Below is a small trained network, with its code and all its weights. Each question gives an input and a class and asks what happens when units are switched off, that is, made to give their printed mean instead of their output.

import numpy as np


def w(rows, s, z=0):
    codes = np.array(rows[::2]) - 128.0
    scale = np.full(codes.shape[1], s)
    scale[-1] = z or s
    return codes * scale


def f(y):
    return y / 2 * (1 + np.tanh(0.7978845608 * (y + 0.044715 * y**3)))


def log_softmax(a):
    a = a - a.max(-1, keepdims=True)
    return a - np.log(np.exp(a).sum(-1, keepdims=True))


def net(x, mask):
    res = np.array(x, float).reshape(1, 2) / 4 @ E
    y = f(res @ A[0][:, :-1].T + A[0][:, -1])
    res = res + np.where(mask, y, B[0][:, -1]) @ B[0][:, :-1]
    return log_softmax(res[-1] @ U[:, :-1].T + U[:, -1])


A, B = {}, {}
E = w([
[174,221,207,230],'x0',
[72,166,77,250],'x1',
],0.011)
A[0] = w([
[144,168,230,119,165],'N1',
[65,188,130,172,190],'N2',
[240,183,162,164,208],'N3',
[214,155,215,84,254],'N4',
[116,120,165,116,124],'N5',
[197,65,123,93,172],'N6',
[88,144,87,79,114],'N7',
[206,159,250,142,181],'N8',
[115,160,167,157,238],'N9',
[86,90,51,133,189],'N10',
[124,153,97,147,106],'N11',
[138,146,108,160,141],'N12',
[93,111,67,102,246],'N13',
[98,184,174,146,228],'N14',
[128,123,90,125,138],'N15',
[35,99,103,193,254],'N16',
[192,137,168,96,161],'N17',
[89,98,67,114,168],'N18',
[208,109,180,71,182],'N19',
[119,111,90,150,159],'N20',
[168,134,149,89,123],'N21',
[179,101,161,93,165],'N22',
[81,79,87,92,236],'N23',
[86,102,66,113,216],'N24',
[59,102,100,106,169],'N25',
],0.016,0.0051)
B[0] = w([
[94,15,180,100,206],'N1',
[213,173,173,224,209],'N2',
[108,53,241,163,240],'N3',
[41,85,235,84,246],'N4',
[116,139,158,96,138],'N5',
[96,132,166,158,209],'N6',
[115,129,87,96,177],'N7',
[117,3,179,129,248],'N8',
[214,82,212,184,197],'N9',
[109,154,40,124,207],'N10',
[194,135,97,144,147],'N11',
[216,115,157,160,159],'N12',
[56,240,76,96,214],'N13',
[179,66,168,204,201],'N14',
[131,163,94,107,146],'N15',
[157,164,99,191,226],'N16',
[120,125,195,136,191],'N17',
[32,129,63,119,200],'N18',
[91,173,187,147,231],'N19',
[140,134,86,161,156],'N20',
[148,174,210,165,172],'N21',
[103,207,208,94,195],'N22',
[60,161,131,102,234],'N23',
[85,165,70,143,208],'N24',
[90,147,77,102,195],'N25',
],0.0076,0.015)
U = w([
[209,145,191,98,29],'0',
[131,22,254,118,220],'1',
[224,81,172,31,13],'2',
[150,235,127,203,169],'3',
[70,185,217,97,249],'4',
[24,90,25,72,65],'5',
[232,119,215,210,124],'6',
],0.0091,0.0018)

Each question gives the input, the list of numbers given to net, and the class t.
The units are the neurons (one row each of A and B). Each row of codes is followed by its name. A weight is (code - 128) times the scale printed after its matrix; where a second scale follows, it is the last column's (A, B and U).
mask holds one flag per neuron, in row order. A switched-off neuron (its flag False) gives its mean, the last column of its row in B, instead of its output. The means were averaged over made-up inputs and are rounded, as every weight is.
A unit's drop is (log p(t) with every unit on - log p(t) with that unit switched off) / (log p(t) with every unit on - log p(t) with every unit switched off).
unit that matters most: the unit with the biggest drop
top k neurons: the k neurons with the biggest drops, biggest first
drop when u is switched off: that unit's drop, to one decimal
input [-1,0], class 5: unit that matters most : N2
input [-8,-7], class 4: top 2 neurons : [N22, N19]
input [0,3], class 3: top 2 neurons : [N8, N3]
input [4,2], class 6: top 2 neurons : [N2, N4]
input [-8,-8], class 4: top 2 neurons : [N22, N19]
input [-4,8], class 3: top 2 neurons : [N16, N2]
input [0,4], class 3: top 2 neurons : [N8, N3]
input [6,2], class 1: top 2 neurons : [N8, N3]
input [1,8], class 6: drop when N2 is switched off : 0.2
input [-4,7], class 5: drop when N16 is switched off : -0.1
input [-5,-6], class 4: drop when N25 is switched off : 0.0
input [-2,3], class 5: drop when N9 is switched off : 0.1
